Below is a small trained network, with its code and all its weights. Each question gives an input and a class and asks what happens when units are switched off, that is, made to give their printed mean instead of their output.

import numpy as np


def w(rows, s, z=0):
    codes = np.array(rows[::2]) - 128.0
    scale = np.full(codes.shape[1], s)
    scale[-1] = z or s
    return codes * scale


def norm(h):
    return h / np.sqrt((h * h).mean(-1, keepdims=True) + 1e-5)


def f(y):
    return np.maximum(y, 0)


def log_softmax(a):
    a = a - a.max(-1, keepdims=True)
    return a - np.log(np.exp(a).sum(-1, keepdims=True))


def net(x, mask):
    res = np.array(x, float).reshape(1, 7) / 4 @ E
    u = 0
    for l in range(2):
        y = f(norm(res) @ A[l][:, :-1].T + A[l][:, -1])
        res = res + np.where(mask[u : u + 13], y, B[l][:, -1]) @ B[l][:, :-1]
        u += 13
    return log_softmax(norm(res)[-1] @ U[:, :-1].T + U[:, -1])


A, B = {}, {}
E = w([
[84,203,255],'x0',
[127,127,127],'x1',
[128,128,128],'x2',
[39,63,133],'x3',
[218,45,221],'x4',
[126,127,127],'x5',
[126,126,127],'x6',
],0.004)
A[0] = w([
[235,209,125,6],'L0N1',
[89,83,139,68],'L0N2',
[178,87,164,123],'L0N3',
[92,175,86,62],'L0N4',
[122,114,129,83],'L0N5',
[220,194,95,51],'L0N6',
[129,135,133,102],'L0N7',
[120,203,219,2],'L0N8',
[85,202,96,45],'L0N9',
[126,142,39,165],'L0N10',
[203,210,91,64],'L0N11',
[228,194,135,24],'L0N12',
[179,254,137,116],'L0N13',
],0.0074,0.0044)
B[0] = w([
[77,29,134,176],'L0N1',
[98,117,112,147],'L0N2',
[146,191,125,215],'L0N3',
[129,180,97,178],'L0N4',
[134,132,129,128],'L0N5',
[78,46,118,184],'L0N6',
[123,126,128,128],'L0N7',
[110,183,196,176],'L0N8',
[133,190,102,192],'L0N9',
[137,179,109,253],'L0N10',
[80,52,94,191],'L0N11',
[94,2,165,174],'L0N12',
[47,119,131,245],'L0N13',
],0.0082,0.003)
A[1] = w([
[185,54,184,160],'L1N1',
[111,134,91,251],'L1N2',
[222,76,180,95],'L1N3',
[203,95,201,141],'L1N4',
[217,89,178,41],'L1N5',
[192,88,25,161],'L1N6',
[144,108,150,36],'L1N7',
[94,40,148,80],'L1N8',
[40,114,118,202],'L1N9',
[207,75,45,135],'L1N10',
[92,195,247,75],'L1N11',
[1,41,128,167],'L1N12',
[177,109,85,45],'L1N13',
],0.009,0.002)
B[1] = w([
[150,175,47,210],'L1N1',
[166,128,143,195],'L1N2',
[125,185,47,197],'L1N3',
[118,180,65,198],'L1N4',
[128,173,88,182],'L1N5',
[55,107,244,212],'L1N6',
[128,142,107,139],'L1N7',
[201,150,102,187],'L1N8',
[211,103,112,233],'L1N9',
[57,99,221,204],'L1N10',
[67,47,131,223],'L1N11',
[254,103,121,253],'L1N12',
[97,87,173,154],'L1N13',
],0.0078,0.0056)
U = w([
[49,78,214,244],'0',
[124,235,2,2],'1',
[252,74,99,174],'2',
],0.012,0.00077)

Each question gives the input, the list of numbers given to net, and the class t.
The units are the neurons (one row each of A and B). Each row of codes is followed by its name. A weight is (code - 128) times the scale printed after its matrix; where a second scale follows, it is the last column's (A, B and U).
mask holds one flag per neuron, layer by layer. A switched-off neuron (its flag False) gives its mean, the last column of its row in B, instead of its output. The means were averaged over made-up inputs and are rounded, as every weight is.
A unit's drop is (log p(t) with every unit on - log p(t) with that unit switched off) / (log p(t) with every unit on - log p(t) with every unit switched off).
The circuit of an input: a set's keep is (log p(t) with only the set's units on - log p(t) with every unit switched off) / (log p(t) with every unit on - log p(t) with every unit switched off). Starting from the 12 units with the biggest drops (on a tie, the unit counted first), units are removed one at a time, each time the one whose removal leaves the highest keep (on an exact tie, the one counted first), for as long as the keep stays at least 0.8.
units of the circuit, in order: the units of the circuit, biggest drop first
most important unit: the unit with the biggest drop
top k neurons: the k neurons with the biggest drops, biggest first
top k neurons in layer l: the k neurons of layer l with the biggest drops, biggest first
drop when u is switched off: that unit's drop, to one decimal
input [-8,-6,-6,6,4,1,-3], class 0: units of the circuit, in order : [L1N6, L1N10]
input [-6,-1,6,-3,7,-8,-7], class 1: top 2 neurons in layer 1 : [L1N3, L1N1]
input [7,3,6,-6,-3,-7,7], class 0: most important unit : L0N8
input [-7,3,-8,6,-7,2,3], class 0: units of the circuit, in order : [L1N6, L1N1]
input [-4,-5,8,5,-4,-1,-2], class 2: top 3 neurons in layer 1 : [L1N11, L1N9, L1N2]
input [-8,8,8,-8,8,-2,-3], class 0: units of the circuit, in order : [L1N10, L1N6]
input [-4,2,-7,0,-4,4,5], class 0: top 4 neurons : [L1N6, L0N13, L1N1, L1N3]
input [6,1,-3,-7,-5,1,4], class 2: top 4 neurons in layer 1 : [L1N12, L1N9, L1N6, L1N10]
input [-2,-4,5,6,-5,-6,-1], class 2: top 2 neurons : [L0N3, L1N9]
input [6,4,-3,-8,-4,-5,8], class 2: top 2 neurons : [L1N12, L0N11]
input [5,-2,-8,7,8,-7,8], class 1: top 2 neurons : [L0N13, L1N4]
input [-7,5,8,3,8,-8,5], class 1: top 4 neurons : [L1N3, L1N1, L1N4, L1N5]
input [-7,-4,-4,-2,-5,7,8], class 0: drop when L1N6 is switched off : 0.3
input [5,3,4,5,8,3,-5], class 1: drop when L0N13 is switched off : 0.0
input [-3,4,-6,-2,-1,-4,-3], class 0: units of the circuit, in order : [L1N6]
input [2,-8,-6,0,2,6,-5], class 0: drop when L1N11 is switched off : 0.3
input [5,-4,-8,6,-2,8,1], class 2: drop when L1N9 is switched off : 0.1
